Below is a small trained network, with its code and all its weights. Each question gives an input and a target symbol and asks what happens when units are switched off, that is, made to give their printed mean instead of their output.

import numpy as np


def w(rows, s, z=0):
    codes = np.array(rows[::2]) - 128.0
    scale = np.full(codes.shape[1], s)
    scale[-1] = z or s
    return codes * scale


def f(y):
    return y / 2 * (1 + np.tanh(0.7978845608 * (y + 0.044715 * y**3)))


def softmax(a):
    e = np.exp(a - a.max(-1, keepdims=True))
    return e / e.sum(-1, keepdims=True)


def log_softmax(a):
    a = a - a.max(-1, keepdims=True)
    return a - np.log(np.exp(a).sum(-1, keepdims=True))


def net(x, mask):
    ids = ['γδζηθξπστ'.index(c) for c in x.split()]
    T = len(ids)
    res = E[ids] + P[:T]
    u = 0
    for l in range(2):
        r = res
        for j in range(3):
            rows = slice(2 * j, 2 * j + 2)
            q, k, v = (r @ M[l][rows].T for M in (Q, K, V))
            z = softmax(np.where(np.tri(T) > 0, q @ k.T / 2**0.5, -1e9)) @ v
            o = O[l][rows]
            res = res + np.where(mask[u + j], z, o[:, -1]) @ o[:, :-1]
        u += 3
        y = f(res @ A[l][:, :-1].T + A[l][:, -1])
        res = res + np.where(mask[u : u + 12], y, B[l][:, -1]) @ B[l][:, :-1]
        u += 12
    return log_softmax(res[-1] @ U[:, :-1].T + U[:, -1])


Q, K, V, O, A, B = {}, {}, {}, {}, {}, {}
E = w([
[113,86,112,113,115,193,110,165],'γ',
[101,15,138,145,97,102,133,47],'δ',
[124,105,175,67,156,126,103,170],'ζ',
[73,145,144,87,44,179,135,115],'η',
[179,110,139,75,44,107,81,155],'θ',
[182,144,97,206,111,130,63,133],'ξ',
[130,248,168,170,124,98,68,112],'π',
[176,171,183,142,199,86,93,179],'σ',
[63,198,94,133,65,57,46,138],'τ',
],0.012)
P = w([
[106,160,90,122,147,198,146,177],'0',
[144,121,166,123,79,219,109,76],'1',
[130,141,173,123,84,197,99,79],'2',
[119,142,173,129,89,177,83,90],'3',
[113,129,172,131,102,154,72,99],'4',
[115,116,168,123,106,130,63,104],'5',
[125,106,161,123,108,108,55,106],'6',
[122,102,158,132,109,82,55,107],'7',
[125,100,151,138,107,56,56,104],'8',
[123,87,152,138,105,27,56,106],'9',
[119,78,163,136,103,8,60,106],'10',
[123,74,152,142,106,1,46,123],'11',
],0.009)
Q[0] = w([
[136,129,131,156,134,90,127,116],'0.h0',
[105,112,112,155,125,70,125,117],'0.h0',
[148,83,144,166,76,159,85,93],'0.h1',
[122,67,186,120,46,105,9,120],'0.h1',
[131,196,109,200,154,112,86,172],'0.h2',
[78,95,189,146,109,143,31,128],'0.h2',
],0.011)
K[0] = w([
[121,155,121,132,130,141,133,147],'0.h0',
[147,177,121,136,129,131,105,134],'0.h0',
[142,129,189,128,152,49,64,115],'0.h1',
[129,124,124,173,147,3,76,126],'0.h1',
[80,73,127,97,144,153,162,112],'0.h2',
[122,86,114,171,107,33,104,77],'0.h2',
],0.014)
V[0] = w([
[88,190,136,111,164,155,152,167],'0.h0',
[134,141,80,125,148,142,129,169],'0.h0',
[56,97,53,144,70,146,128,102],'0.h1',
[50,182,162,85,74,70,102,95],'0.h1',
[156,195,66,100,94,131,61,181],'0.h2',
[132,154,110,247,152,114,103,103],'0.h2',
],0.011)
O[0] = w([
[84,220,101,122,198,129,169,159,75],'0.h0',
[94,171,88,203,172,100,128,254,83],'0.h0',
[25,87,15,132,27,92,52,132,114],'0.h1',
[146,203,62,31,93,142,141,27,255],'0.h1',
[189,250,110,135,92,145,89,217,53],'0.h2',
[168,147,141,226,201,131,12,54,158],'0.h2',
],0.0064,0.0055)
A[0] = w([
[141,229,139,89,125,207,158,183,165],'0.n0',
[178,203,116,211,158,87,83,136,122],'0.n1',
[163,186,153,137,214,62,85,122,190],'0.n2',
[49,45,77,6,104,108,188,93,198],'0.n3',
[123,66,162,199,54,127,87,136,163],'0.n4',
[86,139,34,181,123,126,127,135,182],'0.n5',
[203,255,162,167,86,219,84,216,156],'0.n6',
[156,60,200,89,176,174,183,49,112],'0.n7',
[114,157,152,129,97,15,76,105,254],'0.n8',
[191,121,132,110,45,185,111,111,190],'0.n9',
[208,78,174,118,99,239,131,105,188],'0.n10',
[227,188,212,170,196,115,99,141,182],'0.n11',
],0.0061,0.0035)
B[0] = w([
[169,104,31,115,163,175,176,159,157],'0.n0',
[175,52,131,140,111,192,149,86,145],'0.n1',
[146,60,68,133,139,211,165,60,168],'0.n2',
[75,93,86,134,62,180,254,88,254],'0.n3',
[126,21,166,39,146,116,68,128,203],'0.n4',
[73,123,109,181,81,125,52,159,142],'0.n5',
[237,42,107,133,94,169,174,174,189],'0.n6',
[224,120,139,233,114,124,120,66,220],'0.n7',
[192,110,101,64,69,183,109,134,242],'0.n8',
[118,130,137,42,139,63,151,50,215],'0.n9',
[154,102,155,115,216,73,118,29,215],'0.n10',
[138,55,135,145,163,167,184,86,193],'0.n11',
],0.005,0.0081)
Q[1] = w([
[194,30,57,68,125,124,150,140],'1.h0',
[60,182,174,207,144,99,114,163],'1.h0',
[21,159,243,139,101,63,138,155],'1.h1',
[204,139,100,202,87,102,129,186],'1.h1',
[155,184,93,172,129,94,108,137],'1.h2',
[2,210,187,208,154,109,118,146],'1.h2',
],0.005)
K[1] = w([
[133,93,49,184,124,170,161,205],'1.h0',
[123,98,178,127,129,111,109,80],'1.h0',
[168,112,205,73,139,130,78,68],'1.h1',
[125,48,130,193,173,253,141,113],'1.h1',
[171,148,160,101,109,186,120,134],'1.h2',
[132,104,202,60,94,105,84,59],'1.h2',
],0.0062)
V[1] = w([
[129,121,148,157,211,194,198,121],'1.h0',
[148,102,172,106,139,134,154,5],'1.h0',
[1,159,55,193,127,182,108,103],'1.h1',
[63,156,187,40,105,15,121,176],'1.h1',
[43,156,165,41,197,84,213,144],'1.h2',
[121,78,165,182,174,113,115,173],'1.h2',
],0.006)
O[1] = w([
[57,120,155,124,118,184,133,141,205],'1.h0',
[81,113,139,66,210,124,132,33,69],'1.h0',
[92,176,53,254,150,172,113,101,129],'1.h1',
[214,80,106,120,36,139,123,114,27],'1.h1',
[180,107,131,101,100,249,111,100,7],'1.h2',
[101,178,251,177,35,146,162,106,152],'1.h2',
],0.0073,0.012)
A[1] = w([
[149,137,115,99,159,187,231,188,3],'1.n0',
[99,166,60,132,187,109,126,117,128],'1.n1',
[67,157,78,87,66,112,137,162,102],'1.n2',
[219,86,46,133,141,101,101,127,182],'1.n3',
[122,15,100,144,111,125,214,110,182],'1.n4',
[140,131,146,181,77,131,156,164,117],'1.n5',
[95,117,158,152,141,45,1,147,188],'1.n6',
[75,83,117,78,170,145,157,97,81],'1.n7',
[78,181,172,183,108,62,118,162,92],'1.n8',
[139,113,154,83,114,138,169,88,120],'1.n9',
[74,130,77,109,71,119,91,141,127],'1.n10',
[159,145,147,157,66,212,142,138,110],'1.n11',
],0.0072,0.0032)
B[1] = w([
[98,127,66,45,54,170,26,73,160],'1.n0',
[109,56,99,170,199,56,98,143,155],'1.n1',
[215,90,141,192,172,164,192,121,180],'1.n2',
[104,179,100,100,92,184,223,124,188],'1.n3',
[82,230,222,106,130,41,111,190,247],'1.n4',
[142,208,182,181,80,62,65,122,169],'1.n5',
[190,74,118,103,145,235,107,141,197],'1.n6',
[153,214,131,127,119,103,85,177,220],'1.n7',
[212,102,134,145,164,204,133,24,200],'1.n8',
[193,139,157,120,185,139,134,125,194],'1.n9',
[107,125,138,132,157,166,156,174,190],'1.n10',
[90,95,104,184,119,133,3,124,175],'1.n11',
],0.0057,0.012)
U = w([
[149,120,94,134,158,82,165,186,27],'γ',
[35,118,113,124,149,57,75,181,127],'δ',
[144,201,155,147,104,96,66,176,188],'ζ',
[68,162,159,100,117,175,176,147,152],'η',
[169,116,148,62,95,114,191,185,113],'θ',
[131,3,126,80,118,189,30,129,113],'ξ',
[141,179,115,90,143,100,53,55,47],'π',
[183,105,179,182,174,142,201,111,144],'σ',
[108,113,73,126,112,190,176,81,253],'τ',
],0.0058,0.0018)

Each question gives the input, a string of symbols that net reads in full, and the target symbol t.
The units are the heads (2 rows each of Q, K, V and O) and the neurons (one row each of A and B). Each row of codes is followed by its name. A weight is (code - 128) times the scale printed after its matrix; where a second scale follows, it is the last column's (O, A, B and U).
mask holds one flag per unit, layer by layer, with each layer's heads first. A switched-off unit (its flag False) gives its mean, the last column of its rows in O or B, instead of its output. The means were averaged over made-up inputs and are rounded, as every weight is.
A unit's drop is (log p(t) with every unit on - log p(t) with that unit switched off) / (log p(t) with every unit on - log p(t) with every unit switched off).
The circuit of an input: a set's keep is (log p(t) with only the set's units on - log p(t) with every unit switched off) / (log p(t) with every unit on - log p(t) with every unit switched off). Starting from the 12 units with the biggest drops (on a tie, the unit counted first), units are removed one at a time, each time the one whose removal leaves the highest keep (on an exact tie, the one counted first), for as long as the keep stays at least 0.8.
units of the circuit, in order: the units of the circuit, biggest drop first
unit that matters most: the unit with the biggest drop
top k neurons: the k neurons with the biggest drops, biggest first
top k neurons in layer l: the k neurons of layer l with the biggest drops, biggest first
which heads matter: for each layer, one digit per head in row order, 1 if its drop is at least 0.15 and else 0, layers parted by /
input γ θ δ, target θ: which heads matter => 001 / 010
input ζ γ γ σ δ θ ξ ξ γ π δ, target ξ: top 4 neurons in layer 1 => 1.n11, 1.n7, 1.n5, 1.n4
input δ γ γ δ γ θ, target π: units of the circuit, in order => 1.h0
input δ τ σ γ γ δ, target π: units of the circuit, in order => 1.h0, 1.n7
input δ δ δ δ γ δ σ π ξ δ, target π: units of the circuit, in order => 1.h0, 0.h2
input ζ γ π ξ δ τ δ δ, target τ: units of the circuit, in order => 0.h1, 0.n3
input τ γ γ η ζ η σ ζ δ τ, target τ: which heads matter => 010 / 100
input θ γ γ, target θ: units of the circuit, in order => 0.h2, 1.h1, 0.n6
input δ θ ζ τ, target τ: which heads matter => 010 / 010
input γ δ γ, target δ: which heads matter => 011 / 000
input π ξ σ τ ξ σ ζ γ σ, target δ: which heads matter => 001 / 111
input θ η ζ π σ θ ζ σ η σ σ δ, target σ: which heads matter => 010 / 000
input ζ ζ σ π, target ξ: top 2 neurons => 1.n11, 1.n0
input σ γ σ δ ζ η σ τ ξ, target τ: top neuron in layer 1 => 1.n4
input γ σ τ θ δ ξ, target ξ: top 4 neurons => 1.n4, 1.n6, 0.n6, 0.n3
input σ δ θ ξ δ η δ σ ζ δ ξ σ, target η: which heads matter => 110 / 100
input δ γ ζ ζ δ η σ γ, target π: top 2 neurons in layer 1 => 1.n2, 1.n7
input ζ θ π δ τ γ, target τ: top 3 neurons in layer 0 => 0.n6, 0.n4, 0.n3
input δ δ δ τ ξ ζ θ γ γ ξ, target ξ: which heads matter => 010 / 000
input θ σ θ γ π π, target θ: unit that matters most => 0.h2
input δ δ η θ σ, target π: which heads matter => 101 / 100
input γ π ξ, target ζ: top 2 neurons => 1.n5, 1.n11
input π σ π, target δ: top 3 neurons in layer 0 => 0.n2, 0.n0, 0.n1
input τ η γ δ σ γ δ δ ζ δ γ, target γ: which heads matter => 111 / 101
input δ γ δ σ ξ γ η δ η δ π, target π: units of the circuit, in order => 1.h0, 0.h1
input δ η ξ γ, target ξ: which heads matter => 011 / 000
